Below is a small trained network, with its code and all its weights. Each question gives an input and a class and asks what happens when units are switched off, that is, made to give their printed mean instead of their output.

import numpy as np


def w(rows, s, z=0):
    codes = np.array(rows[::2]) - 128.0
    scale = np.full(codes.shape[1], s)
    scale[-1] = z or s
    return codes * scale


def f(y):
    return y / 2 * (1 + np.tanh(0.7978845608 * (y + 0.044715 * y**3)))


def log_softmax(a):
    a = a - a.max(-1, keepdims=True)
    return a - np.log(np.exp(a).sum(-1, keepdims=True))


def net(x, mask):
    res = np.array(x, float).reshape(1, 3) / 4 @ E
    y = f(res @ A[0][:, :-1].T + A[0][:, -1])
    res = res + np.where(mask, y, B[0][:, -1]) @ B[0][:, :-1]
    return log_softmax(res[-1] @ U[:, :-1].T + U[:, -1])


A, B = {}, {}
E = w([
[229,56,180,190,48,168],'x0',
[90,47,217,8,96,155],'x1',
[109,206,131,103,27,98],'x2',
],0.012)
A[0] = w([
[131,154,79,193,176,114,209],'N0',
[218,167,96,175,37,73,119],'N1',
[93,103,107,69,209,171,142],'N2',
[116,98,137,45,187,59,134],'N3',
[118,166,98,127,153,124,118],'N4',
[118,123,115,131,121,144,128],'N5',
[130,88,104,87,181,131,136],'N6',
[125,121,90,131,109,176,119],'N7',
[239,70,88,151,251,203,42],'N8',
[165,138,175,150,200,185,116],'N9',
[131,130,152,92,172,126,141],'N10',
[100,78,186,48,76,132,65],'N11',
[87,163,126,90,61,111,69],'N12',
[112,160,69,227,183,125,62],'N13',
[171,170,88,163,75,129,114],'N14',
[175,166,81,188,208,59,91],'N15',
[134,152,98,188,193,144,116],'N16',
[125,152,138,96,177,202,133],'N17',
[122,134,53,115,115,70,85],'N18',
[90,132,151,48,150,104,109],'N19',
[185,64,166,171,85,211,164],'N20',
[39,165,45,92,142,103,200],'N21',
[113,172,91,77,103,112,119],'N22',
[128,112,175,54,73,158,167],'N23',
[52,96,143,70,198,185,141],'N24',
[181,73,174,186,75,150,194],'N25',
[163,90,160,178,230,160,172],'N26',
[163,80,86,115,117,90,110],'N27',
[198,69,170,172,73,213,49],'N28',
[126,137,92,130,140,128,120],'N29',
[99,177,101,112,147,74,80],'N30',
[142,116,183,39,61,154,178],'N31',
[46,178,96,91,160,64,135],'N32',
[167,136,182,15,97,189,53],'N33',
[96,147,96,91,129,45,125],'N34',
[156,186,74,205,189,132,135],'N35',
[107,195,131,75,179,44,133],'N36',
[76,221,86,80,173,96,72],'N37',
[110,65,126,65,209,99,145],'N38',
[167,28,144,198,251,93,205],'N39',
[83,204,179,111,69,117,163],'N40',
[200,180,86,142,84,143,113],'N41',
[146,6,183,153,157,132,9],'N42',
],0.011,0.014)
B[0] = w([
[74,74,135,123,84,59,228],'N0',
[191,160,147,223,136,2,202],'N1',
[186,158,175,190,118,106,198],'N2',
[181,149,146,165,166,113,191],'N3',
[135,91,138,76,137,130,155],'N4',
[119,131,141,104,157,105,128],'N5',
[182,175,179,170,136,110,168],'N6',
[156,142,122,118,113,132,127],'N7',
[86,21,16,129,12,30,190],'N8',
[74,105,108,90,85,171,158],'N9',
[154,124,185,153,151,117,158],'N10',
[77,83,110,62,74,126,199],'N11',
[118,143,106,119,156,206,152],'N12',
[138,190,142,103,178,222,187],'N13',
[151,136,173,182,129,59,172],'N14',
[100,128,127,85,146,176,197],'N15',
[109,105,89,71,136,176,180],'N16',
[131,148,143,151,133,110,153],'N17',
[131,104,116,122,138,118,145],'N18',
[175,167,155,176,194,129,179],'N19',
[98,93,99,110,91,97,240],'N20',
[109,178,128,123,141,172,239],'N21',
[93,138,90,69,134,152,161],'N22',
[129,157,129,114,145,156,221],'N23',
[160,179,203,169,161,99,212],'N24',
[120,108,111,127,144,59,244],'N25',
[102,138,103,79,159,187,213],'N26',
[109,144,133,129,132,134,130],'N27',
[97,150,107,77,135,231,201],'N28',
[119,114,139,93,91,136,139],'N29',
[83,100,95,100,86,59,161],'N30',
[105,172,143,108,165,172,237],'N31',
[100,102,117,112,90,182,214],'N32',
[34,77,52,84,51,94,183],'N33',
[104,110,122,91,137,151,173],'N34',
[95,120,111,85,95,159,217],'N35',
[118,99,105,81,114,170,199],'N36',
[108,64,121,111,79,92,196],'N37',
[197,160,165,189,164,101,203],'N38',
[124,144,108,83,159,213,253],'N39',
[93,60,102,94,97,113,193],'N40',
[167,110,160,182,123,63,170],'N41',
[145,181,166,128,169,203,173],'N42',
],0.0087,0.017)
U = w([
[93,188,90,69,167,252,65],'0',
[63,56,48,81,48,63,149],'1',
[218,192,161,248,163,54,253],'2',
],0.011,0.00079)

Each question gives the input, the list of numbers given to net, and the class t.
The units are the neurons (one row each of A and B). Each row of codes is followed by its name. A weight is (code - 128) times the scale printed after its matrix; where a second scale follows, it is the last column's (A, B and U).
mask holds one flag per neuron, in row order. A switched-off neuron (its flag False) gives its mean, the last column of its row in B, instead of its output. The means were averaged over made-up inputs and are rounded, as every weight is.
A unit's drop is (log p(t) with every unit on - log p(t) with that unit switched off) / (log p(t) with every unit on - log p(t) with every unit switched off).
most important unit: the unit with the biggest drop
k most important neurons: the k neurons with the biggest drops, biggest first
drop of u: that unit's drop, to one decimal
input [6,3,-1], class 0: most important unit : N28
input [-6,-8,1], class 1: 2 most important neurons : (N0, N37)
input [7,5,-2], class 0: 2 most important neurons : (N28, N42)
input [0,7,5], class 0: 3 most important neurons : (N31, N8, N0)
input [-8,-3,2], class 1: 3 most important neurons : (N37, N30, N0)
input [2,-6,-3], class 1: 2 most important neurons : (N8, N0)
input [-4,-7,1], class 1: 4 most important neurons : (N0, N37, N30, N31)
input [5,-7,0], class 1: 4 most important neurons : (N35, N0, N24, N38)
input [2,-7,-2], class 1: 2 most important neurons : (N0, N8)
input [4,8,0], class 0: 2 most important neurons : (N31, N8)
input [1,-1,-6], class 1: 2 most important neurons : (N8, N31)
input [-1,7,4], class 0: drop of N31 : 0.4
input [-5,-3,4], class 1: drop of N8 : 0.0
input [-5,4,0], class 2: drop of N39 : 0.1
input [-2,-8,3], class 1: most important neuron : (N0)
